Below is a small trained network, with its code and all its weights. Each question gives an input and a class and asks what happens when units are switched off, that is, made to give their printed mean instead of their output.

import numpy as np


def w(rows, s, z=0):
    codes = np.array(rows[::2]) - 128.0
    scale = np.full(codes.shape[1], s)
    scale[-1] = z or s
    return codes * scale


def f(y):
    return np.maximum(y, 0)


def log_softmax(a):
    a = a - a.max(-1, keepdims=True)
    return a - np.log(np.exp(a).sum(-1, keepdims=True))


def net(x, mask):
    res = np.array(x, float).reshape(1, 5) / 4 @ E
    y = f(res @ A[0][:, :-1].T + A[0][:, -1])
    res = res + np.where(mask, y, B[0][:, -1]) @ B[0][:, :-1]
    return log_softmax(res[-1] @ U[:, :-1].T + U[:, -1])


A, B = {}, {}
E = w([
[126,124,128,119,125,124,124,134,137],'x0',
[120,136,131,139,116,131,129,135,115],'x1',
[141,81,231,67,18,51,229,32,160],'x2',
[229,229,227,203,119,230,174,198,255],'x3',
[49,222,41,235,98,4,94,55,236],'x4',
],0.0054)
A[0] = w([
[73,103,49,138,218,111,43,165,35,196],'neuron 0',
[70,212,40,199,71,48,96,63,220,188],'neuron 1',
[64,216,81,218,83,63,91,67,202,167],'neuron 2',
[191,167,204,132,38,145,224,112,211,71],'neuron 3',
[182,218,118,200,207,208,84,220,206,171],'neuron 4',
[175,22,189,62,163,213,153,194,51,253],'neuron 5',
[62,188,51,192,72,25,107,50,224,203],'neuron 6',
[68,30,148,53,55,27,193,29,40,223],'neuron 7',
[79,45,132,66,47,37,180,38,57,188],'neuron 8',
[142,123,223,135,101,175,183,153,153,218],'neuron 9',
[105,132,87,193,252,168,55,199,113,234],'neuron 10',
[179,149,226,154,67,141,207,104,189,116],'neuron 11',
[110,155,52,155,195,199,35,206,112,237],'neuron 12',
[175,66,185,47,154,208,141,187,43,253],'neuron 13',
[162,59,178,48,146,232,148,164,53,242],'neuron 14',
[53,65,33,150,216,112,37,176,36,204],'neuron 15',
[198,140,204,145,40,126,195,84,201,105],'neuron 16',
[81,216,60,209,87,28,95,60,213,182],'neuron 17',
[203,210,125,196,200,185,79,208,193,151],'neuron 18',
[201,174,124,131,170,233,79,198,139,197],'neuron 19',
[61,89,2,120,216,131,47,157,40,198],'neuron 20',
],0.0059,0.004)
B[0] = w([
[186,208,32,31,42,30,224,110,207,210],'neuron 0',
[20,98,89,227,224,177,147,74,185,247],'neuron 1',
[30,173,70,209,224,139,124,81,229,233],'neuron 2',
[54,219,40,61,57,2,223,124,226,193],'neuron 3',
[222,180,243,217,232,176,42,214,177,239],'neuron 4',
[227,103,188,24,47,83,141,184,29,252],'neuron 5',
[25,84,50,225,234,190,142,76,167,254],'neuron 6',
[35,32,176,136,27,241,65,28,29,246],'neuron 7',
[48,25,181,164,47,223,59,31,19,227],'neuron 8',
[207,193,125,53,112,38,161,151,84,205],'neuron 9',
[216,233,167,150,199,72,104,211,203,226],'neuron 10',
[185,207,50,47,85,25,203,107,107,194],'neuron 11',
[216,224,150,96,183,72,98,246,156,229],'neuron 12',
[231,126,156,12,62,89,131,214,17,246],'neuron 13',
[238,82,181,20,78,101,131,177,26,241],'neuron 14',
[159,224,24,12,37,31,244,63,210,220],'neuron 15',
[49,192,39,93,49,58,233,100,225,192],'neuron 16',
[28,87,60,243,218,163,140,86,217,247],'neuron 17',
[188,183,205,211,228,209,28,200,176,225],'neuron 18',
[229,162,178,110,192,109,97,219,52,221],'neuron 19',
[79,223,35,30,41,40,230,108,237,220],'neuron 20',
],0.0051,0.0094)
U = w([
[197,203,76,27,29,46,245,183,127,239],'0',
[74,245,47,149,148,25,221,63,253,176],'1',
[163,22,238,73,47,224,42,30,31,174],'2',
[12,30,113,227,128,229,91,40,82,81],'3',
[229,169,241,123,229,157,22,235,51,27],'4',
[123,184,201,247,243,230,21,193,236,4],'5',
],0.0051,0.0022)

Each question gives the input, the list of numbers given to net, and the class t.
The units are the neurons (one row each of A and B). Each row of codes is followed by its name. A weight is (code - 128) times the scale printed after its matrix; where a second scale follows, it is the last column's (A, B and U).
mask holds one flag per neuron, in row order. A switched-off neuron (its flag False) gives its mean, the last column of its row in B, instead of its output. The means were averaged over made-up inputs and are rounded, as every weight is.
A unit's drop is (log p(t) with every unit on - log p(t) with that unit switched off) / (log p(t) with every unit on - log p(t) with every unit switched off).
The circuit of an input: a set's keep is (log p(t) with only the set's units on - log p(t) with every unit switched off) / (log p(t) with every unit on - log p(t) with every unit switched off). Starting from the 12 units with the biggest drops (on a tie, the unit counted first), units are removed one at a time, each time the one whose removal leaves the highest keep (on an exact tie, the one counted first), for as long as the keep stays at least 0.8.
units of the circuit, in order: the units of the circuit, biggest drop first
top k neurons: the k neurons with the biggest drops, biggest first
drop when u is switched off: that unit's drop, to one decimal
input [-2,1,7,-1,-7], class 2: units of the circuit, in order : neuron 7
input [7,5,7,0,-3], class 2: units of the circuit, in order : neuron 7; neuron 8
input [3,-8,0,3,-3], class 4: top 3 neurons : neuron 15; neuron 20; neuron 0
input [1,-1,-8,1,1], class 5: top 2 neurons : neuron 4; neuron 18
input [-2,-3,-1,8,5], class 5: top 2 neurons : neuron 4; neuron 18
input [1,-5,-7,-1,-8], class 0: top 2 neurons : neuron 15; neuron 20
input [4,0,-7,1,6], class 5: top 2 neurons : neuron 4; neuron 18
input [-5,7,0,8,0], class 4: top 2 neurons : neuron 4; neuron 18
input [-7,-5,6,0,-4], class 2: units of the circuit, in order : neuron 7; neuron 8
input [3,6,0,3,-6], class 4: top 4 neurons : neuron 15; neuron 20; neuron 0; neuron 19
input [8,-3,-4,3,1], class 5: drop when neuron 5 is switched off : 0.2
input [7,-8,3,-6,4], class 3: drop when neuron 15 is switched off : 0.0
input [4,4,-4,1,3], class 5: drop when neuron 16 is switched off : 0.1
